In the rows, zero is written as 128.
Each row of numbers stands for one thing and depends on some of the facts below. Use the named rows to name the rest.

How the things are related:
Θ:
bostas > kazo > drifar > grilu
botrom > stoplur
bralus > skipebru > breflu > brunu > gustofus > mubos
bristes > vovedil > brodal > lebrim > ririn
brugafik > rute
brusul > stevuste
buzikli > tribofle > rifodo
dripu > klosko > sipo > tugres > bragak > drufli
drukol > zedrur
fazi > roral > britul
fosan > brurikli
goskun > skegem > rera > lefegrur > gutrestel > tidram
grumum > liman > deflan > klifle
kator > loma > tepal > dregon > bufluk > dekul
kigus > baplus
kipek > klato
klumen > podasa > libun > gota > brenovu > bobim
koter > flobur
maste > vofim > kligus > vira
misibim > fluklun
nevem > pezu
nubom > zufos > viklivum > skoskanur > sizok
plozo > bigem > flegos > tilor > fiklir > paplok
rifesos > nivur > flalur > skofa
skufedem > nesul
stetor > nipas > tepon
supeske > trobam > dadran
todom > mupe > zoplir > plisa
trasar > mezim > samegar > gasil > gotul > gimak > geklus
truvum > pabor
tulel > ziskur > dusor > rosken
vasti > dege > trustun > lisus
zudu > droklik > deduk
[baplus,kigus] ζ britul
[bigem,fiklir,flegos,paplok,plozo,tilor] ζ kligus
[bobim,brenovu,gota,klumen,libun,podasa] ζ supeske
[bostas,drifar,grilu,kazo] ζ bristes
[botrom,stoplur] ζ mubos
[bragak,dripu,drufli,klosko,sipo,tugres] ζ trobam
[bralus,breflu,brunu,gustofus,mubos,skipebru] ζ legu
[bristes,brodal,lebrim,ririn,vovedil] ζ draklisi
[britul,fazi,roral] ζ trodrogral
[brugafik,rute] ζ vovedil
[brurikli,fosan] ζ drukla
[brusul,stevuste] ζ buzikli
[bufluk,dekul,dregon,kator,loma,tepal] ζ gimak
[buzikli,rifodo,tribofle] ζ viri
[dadran,supeske,trobam] ζ flofak
[datra] ζ trasar
[deduk,droklik,zudu] ζ brurikli
[deflan,grumum,klifle,liman] ζ bralus
[dege,lisus,trustun,vasti] ζ vira
[drukol,zedrur] ζ viklivum
[dusor,rosken,tulel,ziskur] ζ skufedem
[flalur,nivur,rifesos,skofa] ζ rifodo
[flobur,koter] ζ mezim
[fluklun,misibim] ζ zufos
[gasil,geklus,gimak,gotul,mezim,samegar,trasar] ζ kepagre
[goskun,gutrestel,lefegrur,rera,skegem,tidram] ζ gadim
[keve] ζ rilago
[kipek,klato] ζ zeplek
[kligus,maste,vira,vofim] ζ fiva
[mupe,plisa,todom,zoplir] ζ kipek
[nelosta] ζ nesul
[nesul,skufedem] ζ kuflil
[nevem,pezu] ζ gutrestel
[nipas,stetor,tepon] ζ brodal
[nubom,sizok,skoskanur,viklivum,zufos] ζ futra
[pabor,truvum] ζ lota
[pina] ζ gasil
[sagran] ζ samegar
[skebol] ζ truvum
[sodu] ζ keve
[vidrol] ζ roral
[zakles] ζ dadran
{baplus,bigem,dekul,nelosta,plisa,zudu} ω 883
{bostas,flegos,lebrim,lefegrur,liman,skofa,skoskanur,sodu,todom,vofim} ω 101
{botrom,brugafik,datra,drufli,drukol,flobur,gota,pina,rifesos,tilor} ω 375
{bragak,klifle,pezu,skebol,vidrol,zakles} ω 40
{breflu,flalur,geklus,klato,trustun} ω 480
{brenovu,rosken,stevuste} ω 4
{brunu,rera} ω 452
{bufluk,fiklir,goskun} ω 920
{deflan,tugres} ω 980
{drifar,fazi,lisus,misibim,nivur} ω 660
{dusor,koter,sipo,stoplur} ω 799
{fosan,gotul,grumum,kator,kazo,kigus,mupe,pabor,ririn,skipebru,stetor,tribofle,tulel,vasti} ω 859
{klosko,loma,nubom,rute} ω 207
{libun,zedrur} ω 951
{plozo,podasa,skegem} ω 911
[baplus,bigem,bobim,bragak,brugafik,dekul,drufli,fiklir,goskun,grumum,klato,klumen,loma,nevem,nipas,nivur,pabor,plisa,sizok,skebol,skoskanur,tidram,tribofle,vidrol,vofim,zoplir] μ 415
[bostas,brunu,deflan,dregon,drukol,fosan,lefegrur,lisus,rera,ririn,sipo,skipebru,skofa,sodu,tepal,tulel,vasti,zakles] μ 85
[botrom,breflu,brenovu,brusul,bufluk,datra,deduk,dege,drifar,dripu,droklik,dusor,fazi,flalur,flegos,flobur,fluklun,geklus,gota,gotul,grilu,gustofus,kator,kazo,kigus,klifle,klosko,koter,lebrim,libun,liman,misibim,mupe,nelosta,nubom,paplok,pezu,pina,plozo,podasa,rifesos,rosken,rute,sagran,skegem,stetor,stevuste,stoplur,tepon,tilor,todom,trustun,tugres,zedrur,ziskur,zudu] μ 308
δ a <- baplus,bigem,bobim,botrom,bragak,bralus,bristes,britul,brodal,brugafik,brurikli,bufluk,buzikli,dadran,deduk,deflan,dekul,draklisi,dregon,dripu,droklik,drufli,drukla,drukol,dusor,fiva,flalur,flobur,flofak,fosan,futra,gadim,gasil,gota,gotul,grilu,grumum,gutrestel,kepagre,keve,kipek,klato,kligus,klumen,lefegrur,legu,liman,lisus,loma,lota,maste,nevem,nivur,nubom,pezu,pina,plisa,plozo,podasa,rera,ririn,roral,rute,sagran,samegar,sipo,sizok,skipebru,skofa,skoskanur,skufedem,skugral,sodu,stetor,supeske,tepon,tidram,tilor,todom,trasar,tribofle,trodrogral,trustun,truvum,tulel,vidrol,viklivum,viri,vofim,ziskur,zudu,zufos
δ b <- bostas,brenovu,brunu,brusul,datra,dege,fazi,fiklir,flegos,goskun,gustofus,kator,koter,kuflil,libun,misibim,mubos,mupe,nelosta,nipas,pabor,rifesos,rifodo,rosken,skebol,skegem,stoplur,tepal,tugres,vira,vovedil,zakles,zedrur,zeplek,zoplir
δ c <- breflu,drifar,fluklun,geklus,gimak,kazo,kigus,klifle,klosko,lebrim,mezim,nesul,paplok,rilago,stevuste,trobam,vasti

Some things and their rows:
[126 128 123 136 123 128 123 132 129 120 118 134 142 125 134 126 127 118
 119 114 123 120 119 119 129 130 123 131 121 142 126 128 116 140 116 137
 128 132 121 122 126 118 128 123 125 153 115 124 129 137 125]: dripu
[127 128 120 133 118 128 124 156 133 118 129 138 126 122 133 124 128 149
 119 122 122 118 135 126 136 132 125 129 126 163 136 127 115 159 109 130
 128 142 116 122 126 116 129 130 126 141 117 136 117 153 124]: grumum
[125 135 134 142 134 131 125 132 124 135 121 132 138 145 129 131 127 125
 124 116 121 131 138 125 139 128 122 135 120 125 128 126 116 120 132 150
 125 145 115 125 124 121 127 127 134 115 120 123 148 117 123]: sipo
[131 130 119 128 125 126 124 136 132 120 121 132 177 124 118 123 130 145
 117 180 122 121 116 119 123 145 121 132 139 129 128 134 140 150 112 113
 131 118 120 128 123 133 142 123 125 193 137 124 122 136 139]: mezim
[126 129 129 141 134 124 124 138 129 120 118 132 164 123 140 122 128 141
 119 130 122 127 124 118 133 130 122 133 129 139 127 131 125 150 118 126
 124 139 118 123 122 122 133 126 138 146 114 124 143 137 123]: fluklun
[122 129 149 137 119 130 124 135 125 123 131 140 125 124 132 122 126 153
 142 117 122 124 147 123 146 128 131 133 124 133 134 128 117 132 110 111
 124 142 116 127 132 132 129 145 126 148 131 127 117 137 124]: nivur
[128 128 118 129 122 130 134 132 126 123 122 134 139 122 116 122 127 116
 118 123 123 119 114 119 126 143 125 130 130 126 126 131 122 133 117 116
 132 120 122 123 128 118 129 120 125 164 136 127 117 132 138]: brurikli
[122 128 136 127 144 143 127 132 125 138 122 132 126 132 122 122 127 118
 126 117 129 126 120 130 127 128 123 129 121 127 128 128 124 119 145 129
 127 123 138 125 124 117 128 133 125 110 117 133 117 119 124]: rosken
[123 128 126 134 135 129 131 132 124 137 120 132 130 130 120 123 128 123
 121 122 127 135 127 118 130 132 124 132 127 126 129 127 118 121 138 137
 126 124 126 125 123 128 127 130 128 116 118 125 122 119 123]: grilu
[122 129 121 129 141 143 125 142 135 124 125 132 127 128 135 124 127 114
 116 117 122 118 115 127 127 134 122 130 121 130 127 127 121 126 130 152
 136 126 125 124 129 117 129 120 124 105 116 135 119 119 127]: zedrur
[123 132 136 132 142 130 124 131 125 140 119 133 129 145 123 128 128 125
 124 127 123 137 133 129 145 129 121 134 125 125 136 125 117 123 147 153
 126 150 119 125 122 120 128 134 131 110 118 122 134 120 124]: dregon
[124 129 130 136 142 133 124 132 126 132 118 131 126 133 131 135 128 120
 122 118 123 124 132 128 137 128 124 131 124 127 133 126 116 127 133 153
 124 143 123 124 123 117 128 122 134 112 114 124 144 120 125]: deflan
[124 131 144 128 133 150 123 132 137 123 132 132 136 136 138 123 128 119
 122 118 124 118 115 121 139 129 123 129 121 128 126 130 117 122 110 120
 131 139 126 123 138 115 128 122 125 122 114 127 118 120 132]: koter
[125 130 119 126 129 142 131 134 132 127 125 135 128 122 113 124 130 120
 120 121 122 119 116 119 120 136 127 128 122 125 126 127 134 119 127 115
 131 118 121 123 137 120 128 122 126 111 120 140 116 122 153]: zeplek
[127 128 126 132 133 128 126 130 124 129 119 132 131 127 124 123 126 116
 121 123 122 129 124 118 130 131 124 131 124 127 129 127 117 127 130 133
 122 127 121 123 123 118 127 125 127 126 115 126 123 119 124]: deduk
[123 128 141 132 134 130 125 129 126 134 121 134 124 130 127 126 127 128
 130 117 123 124 125 117 133 128 123 134 125 125 128 127 114 124 121 122
 126 127 134 123 124 124 129 125 130 139 116 125 128 120 126]: flalur
[125 133 127 137 139 127 124 133 124 130 119 133 128 134 127 130 128 122
 119 118 123 129 131 130 140 130 122 132 124 133 132 127 115 129 140 159
 127 145 119 126 122 114 128 124 129 113 117 124 141 119 124]: rera
[122 129 140 128 136 138 123 132 129 129 122 132 123 130 120 122 126 115
 124 119 121 128 116 125 142 128 125 129 121 125 127 128 124 116 135 125
 124 131 119 124 134 120 127 135 125 113 114 133 118 124 128]: datra

Name these rows:
No name comes twice in this set of rows, the named rows included.
[124 128 120 136 121 129 137 136 126 146 118 131 123 129 114 125 134 174
 132 193 139 149 157 128 137 137 123 129 130 124 148 129 117 120 150 152
 131 131 116 123 123 159 128 169 125 108 114 146 118 114 124] | dekul
[122 131 160 139 138 130 124 130 126 139 118 132 125 137 123 124 127 125
 139 114 123 144 134 128 149 128 131 140 122 125 130 127 113 122 139 121
 125 144 120 124 123 127 128 144 138 115 113 125 136 120 124] | lisus
[123 129 142 129 130 143 133 146 123 145 134 135 130 124 122 124 127 171
 150 138 148 117 152 141 128 127 128 130 128 128 143 129 115 119 125 120
 125 123 119 124 129 143 129 148 125 107 113 138 118 116 125] | fiklir
[125 128 122 134 119 127 125 153 128 120 126 137 125 122 128 122 128 159
 120 131 123 120 142 126 137 131 123 130 127 151 140 126 117 147 114 134
 127 137 117 123 125 118 128 138 124 129 117 135 117 139 125] | tribofle
[123 129 121 129 137 146 142 135 124 133 126 133 125 122 115 125 127 120
 124 120 127 127 114 117 122 140 131 129 129 125 125 128 130 120 138 114
 137 120 131 124 127 126 128 126 126 111 120 140 118 113 143] | vira
[123 128 143 135 150 128 132 132 125 159 119 133 128 141 114 123 131 180
 143 223 159 148 147 116 129 131 124 137 137 127 141 126 134 116 151 122
 125 127 137 124 123 177 128 158 148 122 115 124 141 120 123] | geklus
[126 130 118 129 137 126 141 130 126 148 119 132 159 135 111 125 138 169
 126 250 147 142 123 119 122 148 125 132 144 127 140 132 151 120 144 114
 129 119 128 123 123 177 131 149 128 151 130 128 120 117 133] | gimak

Now the same things, written a new way:
Known rows:
[143  85 113  73 102 152 169 149 203 130 126 136 169 153 183 153 159 143
 155 103 121 123 157 140 105 103]: vofim
[149 140 135 192 154 153  89 114  38  86 172 181 133  79  67 120 167 108
 122 111 169 130 138 137 159 109]: fluklun
[124 113 140 115 122 114 144 130 170 136 138 104 148 145 138 120 115 118
 137 126 108 139 108 118 134 135]: zufos
[143 141 191  97 135 169 200 144 148 155 149 135 122 173 108 172 147 132
 155  77 157 106 158 131 136 108]: dekul
[120 139 122 121 130 116 130 111 170 130 143 108 101 154 121 140 110 134
 140 124 128 103 122 127 145 119]: flofak
[ 97  78  89  42 120 123 189 172 168 109 141 113 181 154 144 106  88 121
 116 126 164 124 125 134  94 136]: goskun
[120 109  82 151 124 113  99 142  92 100  77 116 137  97 148  97 108 150
  97 156 126 138 114 121  94 154]: skegem
[149  91  54 195 178 124  88 144  50  84 180 124 169  92  84  64 109 137
 112 100 128 153 138 114 122 151]: klosko
[134 127 157 172 127 128  90 109  75 133 114 122  85 122 129 114 152 161
 131 135  93 129 126 127 134 141]: dusor
[162 138 173  83 112 168 165 128 181 163 152 182 111 163 151 167 138 113
 166 112 163  79 204 126 138  79]: drufli
[122 120 147 169 132 118 101 122  94 122 123 127  97 106 139 112 130 152
 137 149  84 132 113 112 140 149]: droklik
[165 142 130 138 149 148 130 112 102  97 193 177 167 111  49 147 148  79
 125  87 202 128 160 146 153  95]: nesul
[137  70  51 180 147 135  83 143  67  83 168 114 187  70 120  69 143 102
 108 127 141 163  98 155 113 157]: kigus
[119 157 159 154 139 117 116 120  39 102  84 150  87 109  78 125 102 160
  89 137 147 107 147 107 141 130]: zedrur
[ 89 193  68 117 144 113 120 150 156 142 121 157 116 123 108 154  52  86
 116 178 153 108 146 123 132 120]: zakles
[126 131 173 161 119 122  97 105  78 137 122 112  81 110 129 105 157 148
 131 139 100 132 118 121 152 139]: flalur
[136 113  71 132 159 137 130 119 119  91 194 134 167 119  66 136 139  95
 124 101 193 130 114 159 145 104]: rilago
[161 144 137 188 157 164  95 112  12 101 168 150 126  83  66 118 179 103
 120 104 191 134 134 156 160 130]: geklus

Which thing is each row?
No name comes twice in this set of rows, the named rows included.
[147 141 150  57 103 158 178 133 142 131 108 150 138 170 100 170 141 125
 110  89 207 107 192 127 110  97] | pabor
[161 108 141  85  99 169 159 137 191 147 130 164 150 167 152 179 161 132
 148  99 148 110 175 130 107  85] | skoskanur
[ 92 130  95 140 137 113 103 110  68 102 101  98  82 106 112 111 111 164
  97 160 152 101 101 132 140 138] | nelosta
[140  98 116 168 119 135  74 126 125 133  89 139 117 109 175 122 148 149
 137 158  87 136 123 121 109 128] | liman
[151 135 170  77 118 155 183 124 159 155 162 156 106 177 111 145 138 134
 155  81 150  95 199 114 141 107] | bobim
[107 123 122  84 116 101 142 137 142 107 105 107 157 131 117 114  87 114
  96 133 155 137 114 124 106 135] | vovedil
[128 122 153 157 137 127  89 115 101 120 107 164  99  89 178 129 150 149
 155 173 104 113 124 138 165 124] | tilor
[154 131 162 178 130 153  96 115  87 142  96 121  96 115 147 126 155 151
 138 140 105 128 127 127 130 139] | gotul
[125 129 128 177 160 149  90 116 128 128 106 131  73 108 164 151 130 140
 154 175 125 101  91 152 140 118] | pina
[140 117 158  98 140 148 180 152 190 138 156 186 123 159 131 149  83 131
 172 107 142  79 189 102 141  91] | bragak

Now the same things, written a new way:
Named rows:
[ 99 144 124 196 151 114 154 108  77  90 124 134 122 128]: kazo
[ 87 155 132 177 160 116 142  70  84 141 169 124 121 121]: fazi
[ 78 154 171 167 114 148 161 110 147 121 144 152 134 137]: stetor
[220  16 100 126 160 115 173 176  60  57 118  69 152 136]: geklus
[144  96 112 163 147  65 184 153  81  83 122 121 112 136]: lebrim
[ 83 147 147 179 160 127 141  68  83 148 168 126 125 127]: misibim
[ 90 165 197 167  99 133 112 127 145 108 162 123  91 107]: dripu
[ 87 141 157 149 125 170 157 100 145 108 144 103 158 139]: flobur
[147  77 121  61  78 119  89 159 132 151  82 113 107 169]: plisa
[182  73 106  40  88 161 131 165 111 133  51  84 104 165]: tidram
[124 103  81  92 128 122  93 100  69 180  88 132  91 148]: zoplir
[135 129 113  82 112 168 139 136 142 127  91 101 114 145]: lisus
[152 109 113  89  90 106 165 175 143 135  99 143 101 150]: skofa
[101 167 132 137 136 142 114 128 184 125 152 157 156 105]: buzikli
[152 158 127 114 124 133 128 139 167 122 128 133 162 100]: skugral
[ 99 168 131 142 131 138 107 132 186 128 152 155 152 108]: bralus
[145 144  77 135 179 109 130 121 110 148 160 113 128  95]: rifodo
[153 160 118 121 128 126 129 135 173 120 137 135 163 108]: gadim

Rows to name:
No name comes twice in this set of rows, the named rows included.
[ 71 164 181 166 129 161 135  96 150 112 152 118 138 134] | botrom
[ 97 136  83 141 123  69 126 104 102 182 138 200  98 141] | bostas
[187  74 114 139 163 106 173 158  57  77  97  57 135 122] | paplok
[162  97 124 145 172 130 165 111  66 131 160  96 120 122] | rosken
[182 121 104  89 141 143 162 179 156 109 118  89 139 104] | gutrestel
[120  85 135 103  74 139  77 137 135 159 107 183 114 155] | klato
[103 149 123 117  96 158 129 130 149 146 100 155 114 144] | skipebru
[148 106 171 124 130 139 171 152 137 106 133  93 140 139] | grilu
[ 65 154 127 101  78 178  85  98 139 163  79 149 119 159] | brugafik
[144  73 139 174 155  98 116 133  81  82 146 145 135 128] | breflu
[ 91 134 119  98  83 170  95 121 129 162  70 142 102 161] | nivur
[140 137 128 101  72 100 155 137 154 138  91 172 120 139] | sodu
[ 78 147  80 160 126 119 101  91 102 120 102 170 111 132] | vasti
[131 134  98 108 135 146 149 149 176 114 137 128 167 110] | samegar

